Here is a tiny trained network, its code and every weight. The questions are about switching its units off for an input and a class, where a switched-off unit gives its printed mean instead of its output.

import numpy as np


def w(rows, s, z=0):
    codes = np.array(rows[::2]) - 128.0
    scale = np.full(codes.shape[1], s)
    scale[-1] = z or s
    return codes * scale


def f(y):
    return y / 2 * (1 + np.tanh(0.7978845608 * (y + 0.044715 * y**3)))


def log_softmax(a):
    a = a - a.max(-1, keepdims=True)
    return a - np.log(np.exp(a).sum(-1, keepdims=True))


def net(x, mask):
    res = np.array(x, float).reshape(1, 6) / 4 @ E
    y = f(res @ A[0][:, :-1].T + A[0][:, -1])
    res = res + np.where(mask, y, B[0][:, -1]) @ B[0][:, :-1]
    return log_softmax(res[-1] @ U[:, :-1].T + U[:, -1])


A, B = {}, {}
E = w([
[127,130,130,128],'x0',
[137,246,175,179],'x1',
[128,129,128,129],'x2',
[143,98,252,47],'x3',
[243,115,108,138],'x4',
[132,47,202,223],'x5',
],0.011)
A[0] = w([
[148,99,151,185,60],'n0',
[111,92,188,80,69],'n1',
[34,150,159,106,183],'n2',
[61,112,135,124,144],'n3',
[220,115,87,126,120],'n4',
[69,111,131,130,100],'n5',
[121,121,81,181,80],'n6',
[177,105,155,126,4],'n7',
[92,108,52,155,110],'n8',
[124,201,80,102,167],'n9',
[146,131,65,25,59],'n10',
[128,82,142,172,43],'n11',
[130,114,163,50,94],'n12',
[252,117,162,110,136],'n13',
[121,42,80,80,94],'n14',
[161,174,119,71,112],'n15',
[114,129,90,153,70],'n16',
],0.014,0.0036)
B[0] = w([
[57,103,151,135,191],'n0',
[139,175,129,64,214],'n1',
[141,137,62,170,243],'n2',
[138,114,76,114,192],'n3',
[100,149,69,95,219],'n4',
[103,160,94,119,173],'n5',
[132,155,187,61,194],'n6',
[129,137,121,106,165],'n7',
[161,174,167,57,217],'n8',
[105,91,173,158,244],'n9',
[91,86,153,122,244],'n10',
[76,111,138,84,180],'n11',
[159,146,150,77,216],'n12',
[121,137,77,131,254],'n13',
[199,109,146,253,240],'n14',
[90,106,147,166,203],'n15',
[152,141,158,54,163],'n16',
],0.012,0.0093)
U = w([
[180,169,140,61,56],'0',
[70,68,126,116,67],'1',
[155,140,94,129,254],'2',
[137,154,7,111,61],'3',
[202,153,131,187,173],'4',
],0.014,0.01)

Each question gives the input, the list of numbers given to net, and the class t.
The units are the neurons (one row each of A and B). Each row of codes is followed by its name. A weight is (code - 128) times the scale printed after its matrix; where a second scale follows, it is the last column's (A, B and U).
mask holds one flag per neuron, in row order. A switched-off neuron (its flag False) gives its mean, the last column of its row in B, instead of its output. The means were averaged over made-up inputs and are rounded, as every weight is.
A unit's drop is (log p(t) with every unit on - log p(t) with that unit switched off) / (log p(t) with every unit on - log p(t) with every unit switched off).
The circuit of an input: a set's keep is (log p(t) with only the set's units on - log p(t) with every unit switched off) / (log p(t) with every unit on - log p(t) with every unit switched off). Starting from the 12 units with the biggest drops (on a tie, the unit counted first), units are removed one at a time, each time the one whose removal leaves the highest keep (on an exact tie, the one counted first), for as long as the keep stays at least 0.8.
units of the circuit, in order: the units of the circuit, biggest drop first
unit that matters most: the unit with the biggest drop
k most important neurons: the k neurons with the biggest drops, biggest first
input [-1,1,4,7,-5,2], class 0: units of the circuit, in order : [n1]
input [-4,0,1,-1,-5,-1], class 3: units of the circuit, in order : [n14; n2]
input [0,-6,-8,-5,-8,-6], class 2: 2 most important neurons : [n14; n8]
input [2,0,-7,-6,4,-8], class 1: 2 most important neurons : [n9; n10]
input [1,8,1,-2,0,-8], class 1: units of the circuit, in order : [n9; n15]
input [-8,8,-7,5,2,-8], class 1: units of the circuit, in order : [n15; n9]
input [-3,-7,8,5,-2,7], class 2: units of the circuit, in order : [n14; n1]
input [6,4,-5,-2,-7,1], class 3: units of the circuit, in order : [n2; n14]
input [-4,4,-8,-2,5,-8], class 1: units of the circuit, in order : [n9; n10]
input [7,4,2,-2,-4,-4], class 1: 2 most important neurons : [n9; n14]
input [-5,0,1,-5,5,3], class 0: 3 most important neurons : [n6; n2; n8]
input [-1,7,-3,3,-6,-3], class 4: units of the circuit, in order : [n4; n2]
input [-5,-4,-6,3,8,8], class 1: 3 most important neurons : [n0; n11; n2]
input [-3,1,-3,6,7,-2], class 3: unit that matters most : n13
input [-4,-1,-7,6,-8,4], class 3: 2 most important neurons : [n2; n3]
input [-2,-7,-8,7,-5,0], class 2: 2 most important neurons : [n14; n2]
input [8,-4,-2,-7,7,5], class 0: units of the circuit, in order : [n6; n8]
input [-6,-2,6,5,7,-2], class 3: 2 most important neurons : [n13; n4]
input [3,-2,7,-5,5,-6], class 2: 2 most important neurons : [n8; n0]
input [-4,-8,4,3,-8,1], class 3: units of the circuit, in order : [n3; n2]
input [7,0,-2,-1,5,5], class 1: unit that matters most : n0
